Below are the code and all the weights of a small trained network. Each question names an input and a target symbol and asks about switching units off, where a switched-off unit gives its printed mean instead of its output.

import numpy as np


def w(rows, s, z=0):
    codes = np.array(rows[::2]) - 128.0
    scale = np.full(codes.shape[1], s)
    scale[-1] = z or s
    return codes * scale


def norm(h):
    return h / np.sqrt((h * h).mean(-1, keepdims=True) + 1e-5)


def f(y):
    return np.maximum(y, 0)


def softmax(a):
    e = np.exp(a - a.max(-1, keepdims=True))
    return e / e.sum(-1, keepdims=True)


def log_softmax(a):
    a = a - a.max(-1, keepdims=True)
    return a - np.log(np.exp(a).sum(-1, keepdims=True))


def net(x, mask):
    ids = ['βγεζηθλξπτφ'.index(c) for c in x.split()]
    T = len(ids)
    res = E[ids] + P[:T]
    u = 0
    for l in range(2):
        r = norm(res)
        for j in range(3):
            rows = slice(2 * j, 2 * j + 2)
            q, k, v = (r @ M[l][rows].T for M in (Q, K, V))
            z = softmax(np.where(np.tri(T) > 0, q @ k.T / 2**0.5, -1e9)) @ v
            o = O[l][rows]
            res = res + np.where(mask[u + j], z, o[:, -1]) @ o[:, :-1]
        u += 3
        y = f(norm(res) @ A[l][:, :-1].T + A[l][:, -1])
        res = res + np.where(mask[u : u + 4], y, B[l][:, -1]) @ B[l][:, :-1]
        u += 4
    return log_softmax(norm(res)[-1] @ U[:, :-1].T + U[:, -1])


Q, K, V, O, A, B = {}, {}, {}, {}, {}, {}
E = w([
[127,125,113,125,102,115],'β',
[88,172,151,122,140,133],'γ',
[131,126,106,146,120,109],'ε',
[129,130,105,126,110,129],'ζ',
[90,173,156,118,139,124],'η',
[124,128,110,118,100,131],'θ',
[128,131,102,128,115,139],'λ',
[94,165,153,137,154,118],'ξ',
[128,129,101,139,117,130],'π',
[136,25,3,96,112,72],'τ',
[131,14,174,171,164,159],'φ',
],0.023)
P = w([
[129,103,102,89,149,107],'0',
[236,132,198,195,55,168],'1',
[139,137,168,189,40,159],'2',
[255,42,158,132,139,148],'3',
[22,82,87,67,168,87],'4',
[53,152,128,132,96,124],'5',
[130,31,87,45,229,92],'6',
[197,136,238,108,62,142],'7',
[124,170,117,177,97,161],'8',
[227,40,171,93,175,119],'9',
],0.0068)
Q[0] = w([
[198,7,162,125,145,160],'L0H0',
[36,77,135,109,169,130],'L0H0',
[147,124,147,119,117,94],'L0H1',
[149,119,91,130,93,114],'L0H1',
[205,56,117,125,119,138],'L0H2',
[168,175,154,146,88,138],'L0H2',
],0.018)
K[0] = w([
[175,100,105,69,202,111],'L0H0',
[249,123,193,148,125,168],'L0H0',
[159,154,125,144,131,106],'L0H1',
[123,168,97,119,118,116],'L0H1',
[124,105,128,67,170,118],'L0H2',
[52,104,99,143,126,120],'L0H2',
],0.019)
V[0] = w([
[101,91,94,254,161,46],'L0H0',
[112,153,40,177,180,254],'L0H0',
[161,214,83,134,107,50],'L0H1',
[69,65,112,125,118,146],'L0H1',
[127,161,41,210,142,83],'L0H2',
[99,145,98,91,60,190],'L0H2',
],0.0096)
O[0] = w([
[37,129,83,69,107,128,213],'L0H0',
[97,35,173,136,96,2,183],'L0H0',
[108,145,41,101,126,154,174],'L0H1',
[175,99,132,184,85,55,210],'L0H1',
[78,97,135,43,154,135,254],'L0H2',
[185,168,174,49,137,84,211],'L0H2',
],0.0092,0.0033)
A[0] = w([
[152,203,17,211,89,22,189],'L0N0',
[2,167,76,102,175,181,84],'L0N1',
[58,197,93,76,78,93,254],'L0N2',
[138,84,124,103,81,162,159],'L0N3',
],0.005,0.0029)
B[0] = w([
[196,172,221,61,4,194,201],'L0N0',
[164,111,253,104,135,187,174],'L0N1',
[135,168,174,254,103,142,253],'L0N2',
[168,169,56,175,126,140,174],'L0N3',
],0.0064,0.0056)
Q[1] = w([
[80,113,205,141,93,174],'L1H0',
[146,51,122,163,78,157],'L1H0',
[162,72,77,137,101,186],'L1H1',
[142,101,45,152,98,110],'L1H1',
[93,149,119,136,111,81],'L1H2',
[126,84,45,6,180,87],'L1H2',
],0.013)
K[1] = w([
[102,52,95,194,93,180],'L1H0',
[172,52,93,113,187,125],'L1H0',
[161,143,75,82,254,75],'L1H1',
[148,67,67,186,233,113],'L1H1',
[97,83,133,117,108,88],'L1H2',
[201,1,71,165,173,197],'L1H2',
],0.0082)
V[1] = w([
[162,71,78,118,118,129],'L1H0',
[132,132,110,121,2,131],'L1H0',
[83,201,186,145,95,104],'L1H1',
[120,206,87,72,90,100],'L1H1',
[92,166,134,128,172,132],'L1H2',
[122,177,111,76,96,97],'L1H2',
],0.0079)
O[1] = w([
[115,150,124,217,153,54,160],'L1H0',
[117,159,56,130,254,121,253],'L1H0',
[170,63,37,152,162,120,174],'L1H1',
[146,118,96,181,226,85,152],'L1H1',
[159,129,127,191,76,92,101],'L1H2',
[152,133,171,110,72,231,178],'L1H2',
],0.0076,0.0041)
A[1] = w([
[103,173,218,149,246,105,63],'L1N0',
[172,144,82,106,131,101,29],'L1N1',
[173,66,249,163,137,43,2],'L1N2',
[170,100,73,142,95,124,146],'L1N3',
],0.013,0.0051)
B[1] = w([
[25,183,237,157,163,12,234],'L1N0',
[127,85,250,19,100,173,160],'L1N1',
[123,40,164,213,221,254,254],'L1N2',
[69,133,142,185,155,19,223],'L1N3',
],0.0091,0.0053)
U = w([
[60,210,170,136,163,132,40],'β',
[96,89,86,67,148,49,250],'γ',
[73,124,188,96,24,205,122],'ε',
[222,117,178,33,134,123,137],'ζ',
[208,152,114,170,122,101,105],'η',
[110,159,248,43,162,113,90],'θ',
[194,126,146,149,110,81,51],'λ',
[167,196,89,71,188,217,240],'ξ',
[130,31,184,148,182,199,172],'π',
[3,149,114,78,176,229,35],'τ',
[83,166,85,209,150,126,27],'φ',
],0.0081,0.0027)

Each question gives the input, a string of symbols that net reads in full, and the target symbol t.
The units are the heads (2 rows each of Q, K, V and O) and the neurons (one row each of A and B). Each row of codes is followed by its name. A weight is (code - 128) times the scale printed after its matrix; where a second scale follows, it is the last column's (O, A, B and U).
mask holds one flag per unit, layer by layer, with each layer's heads first. A switched-off unit (its flag False) gives its mean, the last column of its rows in O or B, instead of its output. The means were averaged over made-up inputs and are rounded, as every weight is.
A unit's drop is (log p(t) with every unit on - log p(t) with that unit switched off) / (log p(t) with every unit on - log p(t) with every unit switched off).
The circuit of an input: a set's keep is (log p(t) with only the set's units on - log p(t) with every unit switched off) / (log p(t) with every unit on - log p(t) with every unit switched off). Starting from the 12 units with the biggest drops (on a tie, the unit counted first), units are removed one at a time, each time the one whose removal leaves the highest keep (on an exact tie, the one counted first), for as long as the keep stays at least 0.8.
units of the circuit, in order: the units of the circuit, biggest drop first
most important unit: the unit with the biggest drop
top k neurons: the k neurons with the biggest drops, biggest first
heads that matter: for each layer, one digit per head in row order, 1 if its drop is at least 0.15 and else 0, layers parted by /
input γ ζ π φ β, target θ: heads that matter	101 / 000
input φ φ π, target ε: units of the circuit, in order	L1H1
input ξ π η φ π ξ λ, target ε: heads that matter	001 / 010
input π λ φ β λ ε λ π, target π: units of the circuit, in order	L0H0; L1N2
input ξ π η ξ β λ β, target φ: units of the circuit, in order	L0H2; L1N2
input π π π π γ π φ π φ β, target ε: units of the circuit, in order	L1H1; L0H2
input λ β φ ξ η π λ, target φ: units of the circuit, in order	L0H2; L1N2
input β π η λ τ φ ξ π β β, target φ: heads that matter	001 / 100
input ζ λ φ η ζ, target π: units of the circuit, in order	L0H0; L1N2
input τ ξ λ λ η ξ λ ε, target η: top 3 neurons	L1N0; L1N2; L1N3
input π ξ β β, target γ: heads that matter	110 / 000
input β ε λ θ β λ λ π, target ξ: units of the circuit, in order	L0H0; L1N0
input π η ξ φ π, target η: heads that matter	100 / 000
input π φ η ξ ζ β η π π λ, target η: most important unit	L0H2
input τ λ ζ ε φ ζ, target θ: heads that matter	101 / 110
input λ λ φ γ β τ ε β ξ π, target τ: heads that matter	100 / 000
input ε λ τ θ θ, target π: heads that matter	101 / 000
input π β θ γ η ζ η τ λ ε, target η: units of the circuit, in order	L0H2; L0H0; L1N2
input π φ ε ε, target γ: heads that matter	110 / 000
input β β β η λ φ π, target η: heads that matter	101 / 000
input φ λ φ φ ξ β η, target π: units of the circuit, in order	L0H1; L1N2
input η π γ θ θ ξ β, target ζ: most important unit	L0H0
input β π π θ ζ, target γ: units of the circuit, in order	L1N2; L1N0
input λ γ θ, target π: top 2 neurons	L1N2; L1N0
input τ θ φ θ ξ θ π, target ζ: heads that matter	000 / 000
input ζ β τ π, target θ: heads that matter	000 / 010
